Below are the code and all the weights of a small trained network. Each question names an input and a class and asks about switching units off, where a switched-off unit gives its printed mean instead of its output.

import numpy as np


def w(rows, s, z=0):
    codes = np.array(rows[::2]) - 128.0
    scale = np.full(codes.shape[1], s)
    scale[-1] = z or s
    return codes * scale


def f(y):
    return np.maximum(y, 0)


def log_softmax(a):
    a = a - a.max(-1, keepdims=True)
    return a - np.log(np.exp(a).sum(-1, keepdims=True))


def net(x, mask):
    res = np.array(x, float).reshape(1, 4) / 4 @ E
    y = f(res @ A[0][:, :-1].T + A[0][:, -1])
    res = res + np.where(mask, y, B[0][:, -1]) @ B[0][:, :-1]
    return log_softmax(res[-1] @ U[:, :-1].T + U[:, -1])


A, B = {}, {}
E = w([
[190,122,221,50,161,180,81,45,221,39],'x0',
[75,52,55,42,74,215,125,9,2,140],'x1',
[119,159,128,94,115,198,202,180,103,13],'x2',
[190,40,46,127,195,196,71,207,174,124],'x3',
],0.0083)
A[0] = w([
[151,109,140,186,163,138,162,195,186,87,180],'neuron 1',
[161,55,85,68,142,254,116,93,115,78,247],'neuron 2',
[146,140,155,140,170,164,162,141,193,81,226],'neuron 3',
[105,159,160,168,97,92,167,64,103,157,204],'neuron 4',
[135,176,136,195,144,90,158,179,150,92,178],'neuron 5',
[152,69,94,181,205,75,75,114,140,223,147],'neuron 6',
[104,164,167,62,75,126,119,67,136,135,165],'neuron 7',
[96,89,108,74,139,133,132,129,51,117,120],'neuron 8',
[157,50,111,134,174,142,88,137,144,169,182],'neuron 9',
[105,73,101,67,91,172,166,119,95,82,160],'neuron 10',
[71,156,200,151,67,90,157,126,129,172,239],'neuron 11',
[76,89,81,164,55,112,117,129,139,206,206],'neuron 12',
[159,142,208,83,124,138,94,89,167,64,231],'neuron 13',
[92,92,76,159,81,125,132,142,74,169,254],'neuron 14',
[155,136,163,165,184,104,152,180,142,125,159],'neuron 15',
],0.0091,0.004)
B[0] = w([
[146,152,113,121,99,131,158,145,170,70,212],'neuron 1',
[92,68,105,102,102,196,144,47,127,96,250],'neuron 2',
[123,174,117,76,125,141,127,138,187,63,205],'neuron 3',
[147,155,150,74,199,74,149,145,108,222,203],'neuron 4',
[159,219,126,97,72,100,146,166,156,102,221],'neuron 5',
[184,83,85,169,179,61,112,131,146,114,214],'neuron 6',
[162,101,157,85,191,137,176,102,117,121,187],'neuron 7',
[130,116,111,129,109,148,154,139,90,128,190],'neuron 8',
[130,68,76,171,145,118,123,87,166,98,190],'neuron 9',
[141,123,117,140,127,208,176,90,72,133,208],'neuron 10',
[126,146,149,86,158,83,139,194,136,187,219],'neuron 11',
[144,117,92,140,157,47,132,164,90,148,212],'neuron 12',
[111,115,193,2,157,148,83,100,178,105,222],'neuron 13',
[111,117,92,149,97,87,131,144,85,189,230],'neuron 14',
[190,170,119,141,91,102,133,155,182,104,200],'neuron 15',
],0.0097,0.013)
U = w([
[92,81,51,144,49,204,240,84,13,118,251],'0',
[69,77,127,83,92,229,44,91,202,40,48],'1',
[147,134,243,48,207,110,154,120,124,157,117],'2',
[180,249,102,113,33,118,165,213,254,50,186],'3',
[189,48,13,232,141,40,91,137,173,123,192],'4',
[145,114,177,228,90,118,142,146,114,70,19],'5',
[91,163,111,154,89,40,134,238,31,209,110],'6',
],0.0063,0.0017)

Each question gives the input, the list of numbers given to net, and the class t.
The units are the neurons (one row each of A and B). Each row of codes is followed by its name. A weight is (code - 128) times the scale printed after its matrix; where a second scale follows, it is the last column's (A, B and U).
mask holds one flag per neuron, in row order. A switched-off neuron (its flag False) gives its mean, the last column of its row in B, instead of its output. The means were averaged over made-up inputs and are rounded, as every weight is.
A unit's drop is (log p(t) with every unit on - log p(t) with that unit switched off) / (log p(t) with every unit on - log p(t) with every unit switched off).
The circuit of an input: a set's keep is (log p(t) with only the set's units on - log p(t) with every unit switched off) / (log p(t) with every unit on - log p(t) with every unit switched off). Starting from the 12 units with the biggest drops (on a tie, the unit counted first), units are removed one at a time, each time the one whose removal leaves the highest keep (on an exact tie, the one counted first), for as long as the keep stays at least 0.8.
units of the circuit, in order: the units of the circuit, biggest drop first
top k neurons: the k neurons with the biggest drops, biggest first
drop of u: that unit's drop, to one decimal
input [-2,-4,-6,-3], class 6: top neuron => [neuron 11]
input [-1,-2,-6,-8], class 6: units of the circuit, in order => [neuron 13; neuron 11]
input [8,-4,-7,6], class 1: units of the circuit, in order => [neuron 13; neuron 9]
input [0,0,3,-2], class 2: top 2 neurons => [neuron 15; neuron 1]
input [8,-5,2,-8], class 2: top 3 neurons => [neuron 13; neuron 7; neuron 4]
input [-3,5,2,-6], class 6: top 2 neurons => [neuron 4; neuron 2]
input [5,5,-8,0], class 1: top 3 neurons => [neuron 2; neuron 11; neuron 13]
input [-1,1,-1,-4], class 6: top 3 neurons => [neuron 13; neuron 2; neuron 3]
input [-6,-8,-2,8], class 3: top 2 neurons => [neuron 5; neuron 1]
input [-4,7,1,-6], class 6: top 2 neurons => [neuron 4; neuron 11]
input [8,3,-3,-1], class 1: drop of neuron 2 => 0.1
input [-3,-4,1,-8], class 6: drop of neuron 11 => 0.1
input [1,-2,-2,-7], class 2: drop of neuron 8 => 0.0
input [4,7,-1,-8], class 2: units of the circuit, in order => [neuron 4]
